Below is a small trained network, with its code and all its weights. Each question gives an input and a class and asks what happens when units are switched off, that is, made to give their printed mean instead of their output.

import numpy as np


def w(rows, s, z=0):
    codes = np.array(rows[::2]) - 128.0
    scale = np.full(codes.shape[1], s)
    scale[-1] = z or s
    return codes * scale


def norm(h):
    return h / np.sqrt((h * h).mean(-1, keepdims=True) + 1e-5)


def f(y):
    return y / 2 * (1 + np.tanh(0.7978845608 * (y + 0.044715 * y**3)))


def log_softmax(a):
    a = a - a.max(-1, keepdims=True)
    return a - np.log(np.exp(a).sum(-1, keepdims=True))


def net(x, mask):
    res = np.array(x, float).reshape(1, 8) / 4 @ E
    u = 0
    for l in range(2):
        y = f(norm(res) @ A[l][:, :-1].T + A[l][:, -1])
        res = res + np.where(mask[u : u + 9], y, B[l][:, -1]) @ B[l][:, :-1]
        u += 9
    return log_softmax(norm(res)[-1] @ U[:, :-1].T + U[:, -1])


A, B = {}, {}
E = w([
[123,70,42],'x0',
[102,90,123],'x1',
[128,133,60],'x2',
[122,109,124],'x3',
[191,175,54],'x4',
[2,102,79],'x5',
[222,70,161],'x6',
[63,59,126],'x7',
],0.0027)
A[0] = w([
[177,144,186,232],'0.n0',
[131,100,111,186],'0.n1',
[14,146,106,5],'0.n2',
[135,92,2,194],'0.n3',
[183,108,86,206],'0.n4',
[165,91,44,151],'0.n5',
[184,194,135,117],'0.n6',
[116,109,99,83],'0.n7',
[100,161,211,128],'0.n8',
],0.011,0.0016)
B[0] = w([
[86,72,98,204],'0.n0',
[192,151,162,148],'0.n1',
[2,132,127,236],'0.n2',
[170,180,217,254],'0.n3',
[108,181,164,182],'0.n4',
[169,197,184,198],'0.n5',
[91,157,44,187],'0.n6',
[62,247,153,138],'0.n7',
[174,100,116,183],'0.n8',
],0.0066,0.0048)
A[1] = w([
[117,25,197,229],'1.n0',
[205,111,112,106],'1.n1',
[110,254,97,176],'1.n2',
[218,113,45,206],'1.n3',
[132,45,94,30],'1.n4',
[153,182,56,172],'1.n5',
[64,17,24,226],'1.n6',
[113,111,113,2],'1.n7',
[32,143,127,146],'1.n8',
],0.0062,0.0014)
B[1] = w([
[202,29,80,203],'1.n0',
[57,113,109,137],'1.n1',
[228,68,119,232],'1.n2',
[101,176,87,175],'1.n3',
[125,84,237,137],'1.n4',
[71,58,1,156],'1.n5',
[175,171,160,251],'1.n6',
[97,199,225,106],'1.n7',
[65,91,193,207],'1.n8',
],0.0046,0.003)
U = w([
[191,166,154,8],'0',
[195,19,143,174],'1',
[21,118,173,216],'2',
[158,161,6,123],'3',
[179,223,179,124],'4',
],0.015,0.0016)

Each question gives the input, the list of numbers given to net, and the class t.
The units are the neurons (one row each of A and B). Each row of codes is followed by its name. A weight is (code - 128) times the scale printed after its matrix; where a second scale follows, it is the last column's (A, B and U).
mask holds one flag per neuron, layer by layer. A switched-off neuron (its flag False) gives its mean, the last column of its row in B, instead of its output. The means were averaged over made-up inputs and are rounded, as every weight is.
A unit's drop is (log p(t) with every unit on - log p(t) with that unit switched off) / (log p(t) with every unit on - log p(t) with every unit switched off).
The circuit of an input: a set's keep is (log p(t) with only the set's units on - log p(t) with every unit switched off) / (log p(t) with every unit on - log p(t) with every unit switched off). Starting from the 12 units with the biggest drops (on a tie, the unit counted first), units are removed one at a time, each time the one whose removal leaves the highest keep (on an exact tie, the one counted first), for as long as the keep stays at least 0.8.
units of the circuit, in order: the units of the circuit, biggest drop first
most important unit: the unit with the biggest drop
top k neurons: the k neurons with the biggest drops, biggest first
drop when u is switched off: that unit's drop, to one decimal
input [4,5,8,3,3,-2,2,-7], class 4: units of the circuit, in order : (0.n3)
input [5,-7,-3,-3,4,-5,7,4], class 3: units of the circuit, in order : (0.n3 0.n6 1.n3)
input [6,4,-8,-6,3,-6,5,-7], class 3: top 2 neurons : (0.n3 0.n6)
input [-2,7,4,-1,2,-3,-8,-2], class 2: units of the circuit, in order : (0.n2 1.n8)
input [-8,-8,-7,0,8,-3,8,6], class 3: top 3 neurons : (0.n2 0.n6 1.n3)
input [-8,-4,7,-3,0,-4,6,6], class 1: top 3 neurons : (0.n0 1.n4 0.n5)
input [-3,2,-5,-4,-5,3,0,-1], class 1: top 2 neurons : (0.n8 1.n0)
input [-5,-7,-8,7,7,-4,-1,5], class 3: top 2 neurons : (0.n6 0.n2)
input [4,-8,-7,-4,-5,0,-3,0], class 1: top 2 neurons : (0.n8 1.n0)
input [-8,4,-6,8,4,-8,3,-6], class 3: top 2 neurons : (0.n6 0.n3)
input [-6,-5,-8,-5,5,1,1,3], class 3: top 4 neurons : (0.n6 0.n2 1.n3 1.n2)
input [-5,-7,7,5,8,-4,-4,0], class 3: drop when 1.n5 is switched off : 0.1
input [6,2,6,-6,-2,2,0,7], class 4: drop when 0.n0 is switched off : 0.2
input [-2,-5,-6,1,4,-6,5,-1], class 3: drop when 0.n6 is switched off : 0.3
input [8,-3,-2,8,-4,-1,1,7], class 0: most important unit : 0.n0
